Below is a small trained network, with its code and all its weights. Each question gives an input and a class and asks what happens when units are switched off, that is, made to give their printed mean instead of their output.

import numpy as np


def w(rows, s, z=0):
    codes = np.array(rows[::2]) - 128.0
    scale = np.full(codes.shape[1], s)
    scale[-1] = z or s
    return codes * scale


def norm(h):
    return h / np.sqrt((h * h).mean(-1, keepdims=True) + 1e-5)


def f(y):
    return y / 2 * (1 + np.tanh(0.7978845608 * (y + 0.044715 * y**3)))


def log_softmax(a):
    a = a - a.max(-1, keepdims=True)
    return a - np.log(np.exp(a).sum(-1, keepdims=True))


def net(x, mask):
    res = np.array(x, float).reshape(1, 7) / 4 @ E
    u = 0
    for l in range(2):
        y = f(norm(res) @ A[l][:, :-1].T + A[l][:, -1])
        res = res + np.where(mask[u : u + 14], y, B[l][:, -1]) @ B[l][:, :-1]
        u += 14
    return log_softmax(norm(res)[-1] @ U[:, :-1].T + U[:, -1])


A, B = {}, {}
E = w([
[95,100,132,38,70,158,137,61],'x0',
[126,128,126,128,128,126,127,127],'x1',
[144,139,138,122,129,139,138,128],'x2',
[132,129,127,126,128,130,129,129],'x3',
[130,196,119,101,168,132,9,116],'x4',
[33,197,130,111,111,155,160,179],'x5',
[123,125,125,130,129,126,126,128],'x6',
],0.011)
A[0] = w([
[126,125,135,221,68,102,174,172,49],'L0N1',
[75,147,142,157,159,119,130,128,144],'L0N2',
[143,189,96,178,218,140,90,114,2],'L0N3',
[152,182,184,164,122,111,138,103,172],'L0N4',
[255,80,87,124,163,127,49,40,107],'L0N5',
[92,142,85,125,91,134,228,182,60],'L0N6',
[160,106,142,153,138,101,167,203,39],'L0N7',
[191,18,145,145,145,106,174,93,127],'L0N8',
[182,104,131,103,129,177,102,182,113],'L0N9',
[144,132,134,74,145,108,73,86,26],'L0N10',
[112,128,75,147,189,84,82,123,140],'L0N11',
[106,94,128,147,122,114,117,116,25],'L0N12',
[93,68,160,33,64,145,145,87,156],'L0N13',
[124,155,147,106,86,111,131,159,109],'L0N14',
],0.009,0.0036)
B[0] = w([
[95,108,100,178,114,223,67,103,169],'L0N1',
[155,118,85,126,104,187,139,146,146],'L0N2',
[142,126,139,95,110,2,172,212,179],'L0N3',
[147,41,93,159,121,122,84,166,145],'L0N4',
[116,52,225,151,167,166,151,138,253],'L0N5',
[78,68,224,163,219,178,137,161,202],'L0N6',
[125,105,82,183,120,186,158,84,152],'L0N7',
[163,232,26,113,92,36,150,91,221],'L0N8',
[105,98,182,192,142,72,141,124,132],'L0N9',
[83,61,193,153,76,179,29,53,155],'L0N10',
[214,111,194,125,146,144,172,159,172],'L0N11',
[128,139,130,132,191,99,166,109,116],'L0N12',
[185,150,159,56,113,42,142,84,254],'L0N13',
[106,44,56,99,155,129,89,166,136],'L0N14',
],0.0069,0.0083)
A[1] = w([
[225,186,1,176,58,58,183,149,133],'L1N1',
[79,77,126,73,64,126,194,64,91],'L1N2',
[157,9,150,179,139,149,183,65,64],'L1N3',
[89,214,123,92,172,88,151,205,57],'L1N4',
[86,109,177,27,100,179,114,67,129],'L1N5',
[36,153,152,21,89,162,158,131,4],'L1N6',
[60,193,137,151,150,126,146,199,178],'L1N7',
[107,110,175,180,180,176,95,195,165],'L1N8',
[144,137,170,59,103,74,141,56,94],'L1N9',
[208,135,108,203,113,129,109,103,110],'L1N10',
[98,46,116,110,179,146,90,101,127],'L1N11',
[156,140,121,105,148,146,192,163,109],'L1N12',
[109,251,55,48,80,138,36,208,115],'L1N13',
[120,118,124,47,62,195,36,34,96],'L1N14',
],0.0093,0.0034)
B[1] = w([
[82,181,114,101,145,150,107,59,232],'L1N1',
[205,65,205,118,98,96,90,182,240],'L1N2',
[77,205,62,102,136,143,98,148,228],'L1N3',
[157,144,139,127,26,184,61,79,165],'L1N4',
[22,165,114,201,190,123,126,117,253],'L1N5',
[94,143,153,174,216,2,151,166,220],'L1N6',
[163,64,135,132,70,191,99,95,188],'L1N7',
[198,101,95,67,117,132,169,149,222],'L1N8',
[153,78,101,114,38,185,132,162,243],'L1N9',
[53,160,134,102,182,96,163,136,178],'L1N10',
[149,158,154,155,88,141,118,113,153],'L1N11',
[69,83,150,197,123,105,46,83,148],'L1N12',
[159,215,30,145,113,72,135,135,191],'L1N13',
[105,180,83,166,193,210,151,83,208],'L1N14',
],0.01,0.0074)
U = w([
[80,223,49,145,197,102,147,96,255],'0',
[121,46,110,167,125,249,171,193,132],'1',
[173,96,134,35,44,92,161,61,49],'2',
[57,73,233,129,131,66,163,178,44],'3',
[221,101,205,99,220,106,96,191,127],'4',
[193,184,81,117,49,162,56,162,95],'5',
[100,129,200,127,162,232,56,46,142],'6',
],0.02,0.0021)

Each question gives the input, the list of numbers given to net, and the class t.
The units are the neurons (one row each of A and B). Each row of codes is followed by its name. A weight is (code - 128) times the scale printed after its matrix; where a second scale follows, it is the last column's (A, B and U).
mask holds one flag per neuron, layer by layer. A switched-off neuron (its flag False) gives its mean, the last column of its row in B, instead of its output. The means were averaged over made-up inputs and are rounded, as every weight is.
A unit's drop is (log p(t) with every unit on - log p(t) with that unit switched off) / (log p(t) with every unit on - log p(t) with every unit switched off).
unit that matters most: the unit with the biggest drop
k most important neurons: the k neurons with the biggest drops, biggest first
top k neurons in layer l: the k neurons of layer l with the biggest drops, biggest first
drop when u is switched off: that unit's drop, to one decimal
input [0,4,6,-5,-7,7,-5], class 1: most important neuron : L0N6
input [1,-8,-2,4,-6,-1,3], class 2: 2 most important neurons : L0N8, L1N5
input [-6,0,-2,-7,-5,0,-8], class 0: top 2 neurons in layer 1 : L1N9, L1N2
input [3,4,0,4,0,6,0], class 3: 3 most important neurons : L0N6, L1N6, L0N8
input [-8,2,-6,-3,5,0,3], class 4: 4 most important neurons : L0N11, L0N8, L1N9, L1N3
input [-5,4,5,-7,0,-6,-5], class 0: 3 most important neurons : L0N8, L1N2, L0N6
input [1,-3,-8,-5,-2,6,-4], class 3: 2 most important neurons : L1N6, L1N9
input [1,4,8,3,0,-5,0], class 2: top 2 neurons in layer 1 : L1N5, L1N14
input [2,1,4,-6,0,4,8], class 3: 2 most important neurons : L1N6, L0N6
input [-2,5,-5,0,-5,0,-8], class 0: 3 most important neurons : L0N8, L0N5, L1N9
input [-8,-4,7,-1,1,8,1], class 5: 3 most important neurons : L0N5, L1N4, L1N13
input [-3,5,-1,4,0,7,-4], class 1: 3 most important neurons : L0N6, L0N8, L0N13
input [0,0,5,2,5,6,-4], class 5: 2 most important neurons : L1N4, L1N7
input [0,-7,-5,3,-6,-3,3], class 0: unit that matters most : L1N1
input [1,8,6,-6,5,0,-1], class 6: top 2 neurons in layer 0 : L0N10, L0N8
input [6,-7,8,0,1,-2,3], class 6: top 2 neurons in layer 1 : L1N14, L1N5
input [-6,-2,-2,3,0,3,-7], class 1: drop when L0N8 is switched off : 0.7
input [5,-3,8,-5,4,2,-2], class 0: drop when L0N1 is switched off : 0.0
input [8,7,-5,-8,7,2,3], class 0: drop when L1N13 is switched off : 0.1
